Below is a small trained network, with its code and all its weights. Each question gives an input and a target symbol and asks what happens when units are switched off, that is, made to give their printed mean instead of their output.

import numpy as np


def w(rows, s, z=0):
    codes = np.array(rows[::2]) - 128.0
    scale = np.full(codes.shape[1], s)
    scale[-1] = z or s
    return codes * scale


def f(y):
    return np.maximum(y, 0)


def softmax(a):
    e = np.exp(a - a.max(-1, keepdims=True))
    return e / e.sum(-1, keepdims=True)


def log_softmax(a):
    a = a - a.max(-1, keepdims=True)
    return a - np.log(np.exp(a).sum(-1, keepdims=True))


def net(x, mask):
    ids = ['ΛΠεξστφω'.index(c) for c in x.split()]
    T = len(ids)
    res = E[ids] + P[:T]
    r = res
    for j in range(3):
        rows = slice(2 * j, 2 * j + 2)
        q, k, v = (r @ M[0][rows].T for M in (Q, K, V))
        z = softmax(np.where(np.tri(T) > 0, q @ k.T / 2**0.5, -1e9)) @ v
        o = O[0][rows]
        res = res + np.where(mask[j], z, o[:, -1]) @ o[:, :-1]
    y = f(res @ A[0][:, :-1].T + A[0][:, -1])
    res = res + np.where(mask[3:15], y, B[0][:, -1]) @ B[0][:, :-1]
    return log_softmax(res[-1] @ U[:, :-1].T + U[:, -1])


Q, K, V, O, A, B = {}, {}, {}, {}, {}, {}
E = w([
[98,51,53,169,125,43,195,190,105,74],'Λ',
[125,97,123,166,129,212,150,156,55,98],'Π',
[109,202,61,131,195,170,139,200,159,180],'ε',
[104,126,118,2,74,145,218,127,157,50],'ξ',
[112,78,161,122,209,180,99,174,167,150],'σ',
[118,134,109,145,222,180,75,120,125,137],'τ',
[182,202,122,157,143,160,114,162,172,40],'φ',
[161,76,105,142,83,133,156,82,158,128],'ω',
],0.018)
P = w([
[90,66,34,135,72,168,68,160,160,42],'0',
[136,54,52,117,109,152,90,147,154,79],'1',
[140,57,79,108,131,137,105,140,157,99],'2',
[129,93,99,119,134,141,109,132,152,109],'3',
[120,110,118,121,139,131,122,122,153,124],'4',
[137,115,138,111,157,105,134,109,152,137],'5',
[114,150,157,131,154,113,139,101,152,145],'6',
[122,163,177,130,161,102,156,91,148,159],'7',
[108,196,195,143,159,105,162,83,144,171],'8',
[104,210,213,142,165,88,175,68,141,181],'9',
[114,232,232,147,173,81,184,65,136,199],'10',
[108,254,251,146,172,77,196,55,138,210],'11',
],0.0085)
Q[0] = w([
[160,156,117,141,90,105,108,103,82,91],'head 0',
[160,102,155,188,173,148,141,130,161,103],'head 0',
[86,105,95,87,181,203,194,121,120,189],'head 1',
[108,151,99,106,229,153,69,98,253,179],'head 1',
[144,78,146,167,64,105,78,81,94,177],'head 2',
[126,90,93,137,184,224,129,77,180,245],'head 2',
],0.031)
K[0] = w([
[136,92,52,110,117,153,125,189,123,111],'head 0',
[202,158,107,162,141,131,140,115,103,152],'head 0',
[148,142,220,124,120,164,147,84,66,127],'head 1',
[143,191,174,149,119,63,139,90,190,173],'head 1',
[167,61,72,127,79,195,64,124,152,86],'head 2',
[162,122,228,119,100,171,100,4,150,137],'head 2',
],0.031)
V[0] = w([
[130,95,253,142,115,139,127,220,172,109],'head 0',
[106,89,149,161,143,115,60,103,135,103],'head 0',
[69,146,149,81,157,112,126,157,67,178],'head 1',
[140,123,98,117,134,116,93,198,154,77],'head 1',
[127,181,162,89,179,155,150,99,157,131],'head 2',
[147,180,90,143,113,93,160,145,144,221],'head 2',
],0.019)
O[0] = w([
[209,53,212,154,240,158,114,187,227,149,111],'head 0',
[156,88,162,86,80,95,124,243,97,189,91],'head 0',
[163,40,161,1,145,167,155,95,93,95,31],'head 1',
[128,133,205,130,107,62,120,102,221,68,255],'head 1',
[129,96,98,124,90,8,65,96,158,115,101],'head 2',
[92,164,143,194,50,165,118,226,217,60,92],'head 2',
],0.0066,0.0088)
A[0] = w([
[122,122,71,57,99,87,61,169,202,61,172],'neuron 0',
[179,50,15,139,59,158,87,157,210,33,162],'neuron 1',
[138,97,151,176,57,114,139,97,144,140,95],'neuron 2',
[91,183,226,116,149,157,108,151,121,99,160],'neuron 3',
[105,155,124,144,127,81,79,133,149,178,63],'neuron 4',
[99,138,161,150,85,107,160,144,59,166,93],'neuron 5',
[107,139,111,77,184,184,77,138,178,168,110],'neuron 6',
[124,64,33,51,118,186,71,173,80,128,3],'neuron 7',
[142,70,97,196,133,62,117,134,75,147,172],'neuron 8',
[106,6,23,175,101,115,83,199,152,10,16],'neuron 9',
[173,173,131,73,98,173,183,140,177,160,116],'neuron 10',
[184,73,64,82,49,71,108,99,197,128,41],'neuron 11',
],0.012,0.0027)
B[0] = w([
[95,150,196,112,200,111,121,123,87,96,248],'neuron 0',
[75,116,136,111,93,131,122,151,115,250,228],'neuron 1',
[129,113,107,103,170,129,130,161,94,112,167],'neuron 2',
[147,137,78,94,104,146,111,108,127,170,199],'neuron 3',
[172,81,137,162,142,180,156,113,165,166,193],'neuron 4',
[133,67,135,107,97,88,68,112,115,117,161],'neuron 5',
[105,121,92,93,74,87,127,129,102,110,181],'neuron 6',
[109,83,148,148,172,230,133,145,57,90,157],'neuron 7',
[115,174,139,90,102,136,138,172,150,107,169],'neuron 8',
[199,112,125,179,97,107,166,91,129,19,197],'neuron 9',
[137,142,163,100,125,135,87,161,138,82,168],'neuron 10',
[159,143,54,175,102,173,135,124,144,152,196],'neuron 11',
],0.015,0.014)
U = w([
[152,214,139,96,74,167,100,128,151,90,6],'Λ',
[196,136,111,178,72,106,131,118,118,42,77],'Π',
[59,206,212,130,70,106,112,136,109,130,169],'ε',
[102,194,53,133,170,88,115,41,105,117,103],'ξ',
[140,122,134,83,104,52,70,143,118,113,207],'σ',
[117,122,151,139,159,195,107,157,59,111,81],'τ',
[149,168,181,170,180,130,111,141,167,134,112],'φ',
[101,140,64,168,3,157,100,160,126,217,212],'ω',
],0.0049,0.002)

Each question gives the input, a string of symbols that net reads in full, and the target symbol t.
The units are the heads (2 rows each of Q, K, V and O) and the neurons (one row each of A and B). Each row of codes is followed by its name. A weight is (code - 128) times the scale printed after its matrix; where a second scale follows, it is the last column's (O, A, B and U).
mask holds one flag per unit, heads first, then neurons. A switched-off unit (its flag False) gives its mean, the last column of its rows in O or B, instead of its output. The means were averaged over made-up inputs and are rounded, as every weight is.
A unit's drop is (log p(t) with every unit on - log p(t) with that unit switched off) / (log p(t) with every unit on - log p(t) with every unit switched off).
The circuit of an input: a set's keep is (log p(t) with only the set's units on - log p(t) with every unit switched off) / (log p(t) with every unit on - log p(t) with every unit switched off). Starting from the 12 units with the biggest drops (on a tie, the unit counted first), units are removed one at a time, each time the one whose removal leaves the highest keep (on an exact tie, the one counted first), for as long as the keep stays at least 0.8.
circuit, biggest first: the units of the circuit, biggest drop first
most important unit: the unit with the biggest drop
which heads matter: for each layer, one digit per head in row order, 1 if its drop is at least 0.15 and else 0, layers parted by /
input ε ε ω φ, target ε: which heads matter => 001
input ω ω ω σ ε ε σ Λ φ τ σ, target φ: circuit, biggest first => head 2; neuron 4; neuron 0; head 1
input φ ε ω ω φ τ, target ω: which heads matter => 011
input ε ε ε, target ε: circuit, biggest first => neuron 0; neuron 1; head 2
input ε ω φ ε ω φ ω φ ε ω φ, target ε: circuit, biggest first => neuron 0; head 2
input ε φ Π φ ω Π ε, target ω: circuit, biggest first => neuron 0
input ξ ε ε ε σ ω, target ω: circuit, biggest first => neuron 0; neuron 11
input ε ε ξ Λ Λ σ ω ω φ φ ω, target φ: circuit, biggest first => head 0; neuron 6
input Λ φ σ Π ε φ ω φ τ ε Π σ, target σ: which heads matter => 110
input φ σ σ τ Λ ξ ε ε σ ε, target σ: which heads matter => 110
input ε ε τ Π ω ε Λ Λ τ ε σ, target τ: which heads matter => 110
input ω ε ω, target ξ: circuit, biggest first => head 2; neuron 1; head 0
input Π Λ σ τ Π σ, target τ: circuit, biggest first => head 0; head 1; neuron 7
input ε ξ ε ε φ ε τ, target φ: which heads matter => 011
input ε φ τ Λ Λ Λ Π, target τ: circuit, biggest first => head 1; neuron 7
input τ φ Π σ ξ σ ε Π ω ε Λ, target Π: which heads matter => 001
input ω Λ ω ω ε τ ω τ τ, target ω: circuit, biggest first => neuron 0; head 1
input Π τ τ σ Π, target σ: which heads matter => 111
input Π φ φ ξ ω Λ Λ Λ Λ τ σ ξ, target Λ: which heads matter => 001
input Λ Π φ φ ξ φ ε Λ, target τ: circuit, biggest first => head 2
input ε ω ω σ ξ ε ε τ Λ, target Π: which heads matter => 000
input Π Π σ Λ ξ ε Π Λ Λ φ, target Λ: which heads matter => 001
input ξ ε Π Π Λ ε Λ Λ ε Π ε Π, target ξ: which heads matter => 100
input σ ξ ε ω σ Π ε τ, target τ: circuit, biggest first => head 1; neuron 7
input Π ε φ τ, target φ: most important unit => head 1
